Below are the code and all the weights of a small trained network. Each question names an input and a class and asks about switching units off, where a switched-off unit gives its printed mean instead of its output.

import numpy as np


def w(rows, s, z=0):
    codes = np.array(rows[::2]) - 128.0
    scale = np.full(codes.shape[1], s)
    scale[-1] = z or s
    return codes * scale


def norm(h):
    return h / np.sqrt((h * h).mean(-1, keepdims=True) + 1e-5)


def f(y):
    return np.maximum(y, 0)


def log_softmax(a):
    a = a - a.max(-1, keepdims=True)
    return a - np.log(np.exp(a).sum(-1, keepdims=True))


def net(x, mask):
    res = np.array(x, float).reshape(1, 5) / 4 @ E
    u = 0
    for l in range(3):
        y = f(norm(res) @ A[l][:, :-1].T + A[l][:, -1])
        res = res + np.where(mask[u : u + 8], y, B[l][:, -1]) @ B[l][:, :-1]
        u += 8
    return log_softmax(norm(res)[-1] @ U[:, :-1].T + U[:, -1])


A, B = {}, {}
E = w([
[126,126,128,126,130,129],'x0',
[104,44,102,202,95,123],'x1',
[106,108,248,126,169,129],'x2',
[128,110,108,119,158,33],'x3',
[129,128,128,129,128,128],'x4',
],0.011)
A[0] = w([
[121,135,106,162,71,135,102],'0.n0',
[153,83,161,182,108,121,45],'0.n1',
[132,138,246,106,153,114,103],'0.n2',
[129,62,102,166,106,138,113],'0.n3',
[142,125,135,135,112,251,254],'0.n4',
[149,230,100,89,135,125,174],'0.n5',
[137,176,161,139,127,107,101],'0.n6',
[88,58,222,141,156,132,28],'0.n7',
],0.017,0.0054)
B[0] = w([
[135,95,156,118,150,250,171],'0.n0',
[225,137,130,109,51,115,169],'0.n1',
[74,189,28,114,193,106,249],'0.n2',
[69,147,78,150,209,158,198],'0.n3',
[65,203,176,216,31,140,252],'0.n4',
[190,100,201,165,90,82,232],'0.n5',
[89,111,142,113,166,191,159],'0.n6',
[209,108,219,137,68,98,227],'0.n7',
],0.016,0.012)
A[1] = w([
[48,183,150,118,65,147,30],'1.n0',
[84,207,131,78,140,145,84],'1.n1',
[140,46,48,69,171,155,62],'1.n2',
[99,102,76,114,105,133,134],'1.n3',
[220,1,158,58,121,84,75],'1.n4',
[144,37,204,161,66,75,89],'1.n5',
[70,171,88,115,40,161,4],'1.n6',
[211,100,120,88,190,96,117],'1.n7',
],0.017,0.003)
B[1] = w([
[208,151,43,143,168,85,225],'1.n0',
[98,95,71,181,135,94,182],'1.n1',
[141,224,112,157,142,17,162],'1.n2',
[124,132,103,195,108,108,146],'1.n3',
[138,14,111,202,250,100,196],'1.n4',
[213,148,183,68,107,165,245],'1.n5',
[97,31,159,70,181,108,194],'1.n6',
[125,66,71,74,187,162,183],'1.n7',
],0.021,0.012)
A[2] = w([
[63,142,160,148,106,93,161],'2.n0',
[77,62,105,133,164,104,83],'2.n1',
[142,148,86,127,140,125,62],'2.n2',
[19,85,111,140,122,227,5],'2.n3',
[155,154,201,121,51,135,89],'2.n4',
[122,156,148,113,122,138,78],'2.n5',
[180,191,209,83,14,158,60],'2.n6',
[17,127,106,7,149,135,63],'2.n7',
],0.019,0.0026)
B[2] = w([
[155,127,89,103,170,132,156],'2.n0',
[135,164,164,130,92,148,209],'2.n1',
[103,122,118,125,117,106,179],'2.n2',
[115,77,103,168,85,207,160],'2.n3',
[109,150,149,52,80,114,215],'2.n4',
[122,118,140,150,122,116,137],'2.n5',
[148,185,165,107,4,91,250],'2.n6',
[50,107,174,57,149,175,153],'2.n7',
],0.036,0.011)
U = w([
[158,170,191,94,11,107,204],'0',
[98,188,54,189,161,56,189],'1',
[212,43,176,120,202,130,158],'2',
[1,128,166,49,178,164,4],'3',
[81,81,98,205,83,242,15],'4',
],0.015,0.0021)

Each question gives the input, the list of numbers given to net, and the class t.
The units are the neurons (one row each of A and B). Each row of codes is followed by its name. A weight is (code - 128) times the scale printed after its matrix; where a second scale follows, it is the last column's (A, B and U).
mask holds one flag per neuron, layer by layer. A switched-off neuron (its flag False) gives its mean, the last column of its row in B, instead of its output. The means were averaged over made-up inputs and are rounded, as every weight is.
A unit's drop is (log p(t) with every unit on - log p(t) with that unit switched off) / (log p(t) with every unit on - log p(t) with every unit switched off).
The circuit of an input: a set's keep is (log p(t) with only the set's units on - log p(t) with every unit switched off) / (log p(t) with every unit on - log p(t) with every unit switched off). Starting from the 12 units with the biggest drops (on a tie, the unit counted first), units are removed one at a time, each time the one whose removal leaves the highest keep (on an exact tie, the one counted first), for as long as the keep stays at least 0.8.
units of the circuit, in order: the units of the circuit, biggest drop first
top k neurons: the k neurons with the biggest drops, biggest first
k most important neurons of layer l: the k neurons of layer l with the biggest drops, biggest first
drop when u is switched off: that unit's drop, to one decimal
input [6,5,8,5,-7], class 2: top 2 neurons	0.n4; 0.n7
input [-4,-3,6,1,-2], class 3: units of the circuit, in order	0.n4; 0.n2; 2.n7
input [0,-8,1,3,8], class 3: most important neuron of layer 1	1.n7
input [7,-2,7,0,-1], class 1: top 2 neurons	0.n2; 0.n7
input [8,-5,4,5,3], class 3: top 2 neurons	0.n4; 0.n2
input [-8,5,-1,3,0], class 1: top 2 neurons	0.n4; 1.n2
input [-3,-8,7,7,6], class 3: top 3 neurons	0.n4; 0.n2; 2.n7
input [0,1,-1,-6,8], class 4: 2 most important neurons of layer 1	1.n5; 1.n6
input [1,-6,-5,1,-6], class 2: top 2 neurons	0.n4; 1.n4
input [6,-7,6,5,6], class 3: 2 most important neurons of layer 0	0.n4; 0.n2
input [3,-7,8,1,-5], class 3: top 4 neurons	0.n4; 0.n2; 2.n7; 1.n0
input [3,-8,-5,5,-1], class 2: top 2 neurons	0.n4; 1.n4
input [0,-5,3,7,4], class 3: top 2 neurons	0.n4; 2.n7
input [-1,1,-1,4,3], class 1: 2 most important neurons of layer 0	0.n5; 0.n7
input [0,4,0,-3,-5], class 4: 3 most important neurons of layer 0	0.n3; 0.n5; 0.n0
input [-7,-3,5,-3,-8], class 1: top neuron	0.n2
input [1,1,-8,2,-3], class 1: top 2 neurons	0.n7; 0.n4
input [6,-1,2,-8,-4], class 1: top 3 neurons	1.n0; 0.n5; 1.n5
input [8,6,-5,8,-2], class 1: top 2 neurons	0.n4; 1.n2
input [-8,0,2,1,8], class 3: 2 most important neurons of layer 2	2.n7; 2.n6
input [-5,2,-6,-8,-3], class 4: top neuron	0.n7
input [3,3,0,6,2], class 1: 2 most important neurons of layer 0	0.n5; 0.n7
input [8,0,-5,5,-5], class 2: 2 most important neurons of layer 0	0.n2; 0.n4
input [4,3,7,2,-6], class 2: 2 most important neurons of layer 0	0.n7; 0.n4
input [4,6,3,3,8], class 2: drop when 0.n4 is switched off	1.1
input [-2,2,1,6,-1], class 2: drop when 0.n4 is switched off	1.1
input [8,-4,5,5,3], class 3: drop when 0.n4 is switched off	1.0
input [5,5,0,0,3], class 4: drop when 1.n4 is switched off	0.0
